Look-ups in named tables: a row name and a column name give one cell, copied from the table.

Table zugapim
         lesiv  vebuva  tepavi  mafiv  vuripo  mup  fid  vul  fefo
fevepo      50      41      56     53      37   72   25   50    52
sufo        32      47      42     33      46   45   39   28    33
puz         19      42      23     19      50   13   48   20    18
topipom     32      29      30     27      31   29   41   31    33
pobubo      35      20      27     29      25   25   39   37    36
pib         28      15      12     22      28    2   43   38    26
ril         32      41      35     36      47   35   36   38    31
zavefe      15      49      24     15      55   13   52   10    14
dem         23      31      15     26      47    3   42   38    20
zoti        36      10      16     32      24   10   35   52    34
tor         55      30      57     51      21   75   25   50    59
nomab       35      30      29     38      41   27   33   48    33
vunif       42      37      43     43      38   50   31   45    42

tepavi of pobubo: 27
fefo of topipom: 33
fefo of vunif: 42
vuripo of pobubo: 25
tepavi of zavefe: 24
vebuva of ril: 41
fefo of fevepo: 52
fid of ril: 36
lesiv of zavefe: 15
lesiv of dem: 23
vuripo of sufo: 46
mup of ril: 35
tepavi of ril: 35
vuripo of pib: 28
tepavi of fevepo: 56

Table zifu
         zoped  zet  mezo  turume  tiv
nakuzop     42  107   139     142  157
vid        117  105   101      92  133
fep        144  129   101      93   55
doti        59  120   138     192  158
piv        118  171   117     141   64
gazo        72  156   111      66   92
rodil      126  125   114      92  119
sifabar     82  158   114     182   70
zuk         91  174   101     129  110

What is the turume of vid in zifu?
92
What is the mezo of piv in zifu?
117
What is the zet of nakuzop in zifu?
107
What is the tiv of zuk in zifu?
110
What is the zet of fep in zifu?
129
What is the zoped of zuk in zifu?
91
What is the zoped of fep in zifu?
144
What is the turume of piv in zifu?
141
What is the tiv of vid in zifu?
133
What is the tiv of doti in zifu?
158
What is the mezo of nakuzop in zifu?
139
What is the turume of rodil in zifu?
92
What is the zet of sifabar in zifu?
158
What is the turume of fep in zifu?
93
What is the zet of rodil in zifu?
125
What is the zoped of rodil in zifu?
126
What is the zet of vid in zifu?
105
What is the mezo of doti in zifu?
138
What is the turume of doti in zifu?
192

reb =
         giz  pite
rimazi    67   149
zegaruz   89    92
gor      105    81
benepo   215   106
tedenur   88   168
bup      197    62
mel      115   175
fizab     81   108
kigevos  169    99
fifen    143   169
saziku   161    32
nolifom  173   126
lotig    164   151

What is the pite of benepo in reb?
106
What is the giz of rimazi in reb?
67
What is the pite of kigevos in reb?
99
What is the pite of lotig in reb?
151
What is the pite of fifen in reb?
169
What is the pite of fizab in reb?
108
What is the giz of fifen in reb?
143
What is the giz of mel in reb?
115
What is the pite of bup in reb?
62
What is the giz of benepo in reb?
215

Table nokolam
,mok,lumona,kadigi,tum
mem,0.223,0.563,0.243,0.204
vodiv,0.139,0.197,-0.463,-0.330
lobotu,0.172,0.263,-0.022,0.145
bofifek,0.249,-0.191,0.210,-0.663
ras,0.289,-0.073,0.060,0.387
git,0.084,0.371,0.275,-0.541
gevepo,0.499,-0.125,0.313,0.442
sed,0.145,0.611,0.403,0.089
reb,0.191,-0.217,-0.183,-0.373
davo,-0.475,-0.319,0.681,0.097
kibod,-0.228,0.270,0.041,-0.084
biroku,0.192,-0.100,0.655,0.445

lumona of davo: -0.319
lumona of sed: 0.611
tum of sed: 0.089
mok of kibod: -0.228
tum of lobotu: 0.145
tum of bofifek: -0.663

Table nof
,darimis,ges,boz,tib,lizi,saleda,mamibun,zeref,netelu
rebigat,35.928,54.283,36.702,46.135,61.477,52.610,76.454,46.924,61.561
kes,65.803,59.525,68.649,26.979,60.134,27.504,55.627,51.622,48.764
niz,44.368,48.939,63.859,57.515,23.597,63.602,51.896,76.700,53.121
vap,34.426,44.829,49.949,44.555,47.958,54.207,73.364,59.153,59.346
kep,73.353,68.190,59.873,47.587,61.221,64.392,39.525,49.984,68.390
dun,65.307,34.228,58.373,52.751,61.582,51.099,39.116,44.926,60.380
nak,41.323,70.158,33.181,60.822,51.542,51.776,46.465,39.282,24.743
pid,43.945,48.538,64.560,56.161,27.391,62.145,53.117,77.745,54.453
tudonu,69.478,38.783,61.712,44.880,62.118,46.500,39.925,45.844,60.035
pifepeg,60.798,62.844,53.967,44.176,58.343,42.354,49.521,45.473,40.396

tib of pifepeg is 44.176
tib of nak is 60.822
saleda of kes is 27.504
saleda of vap is 54.207
zeref of kes is 51.622
saleda of niz is 63.602
zeref of tudonu is 45.844
boz of kes is 68.649
ges of pifepeg is 62.844
tib of kes is 26.979
mamibun of pid is 53.117
saleda of tudonu is 46.500
Which row has the largest saleda? kep

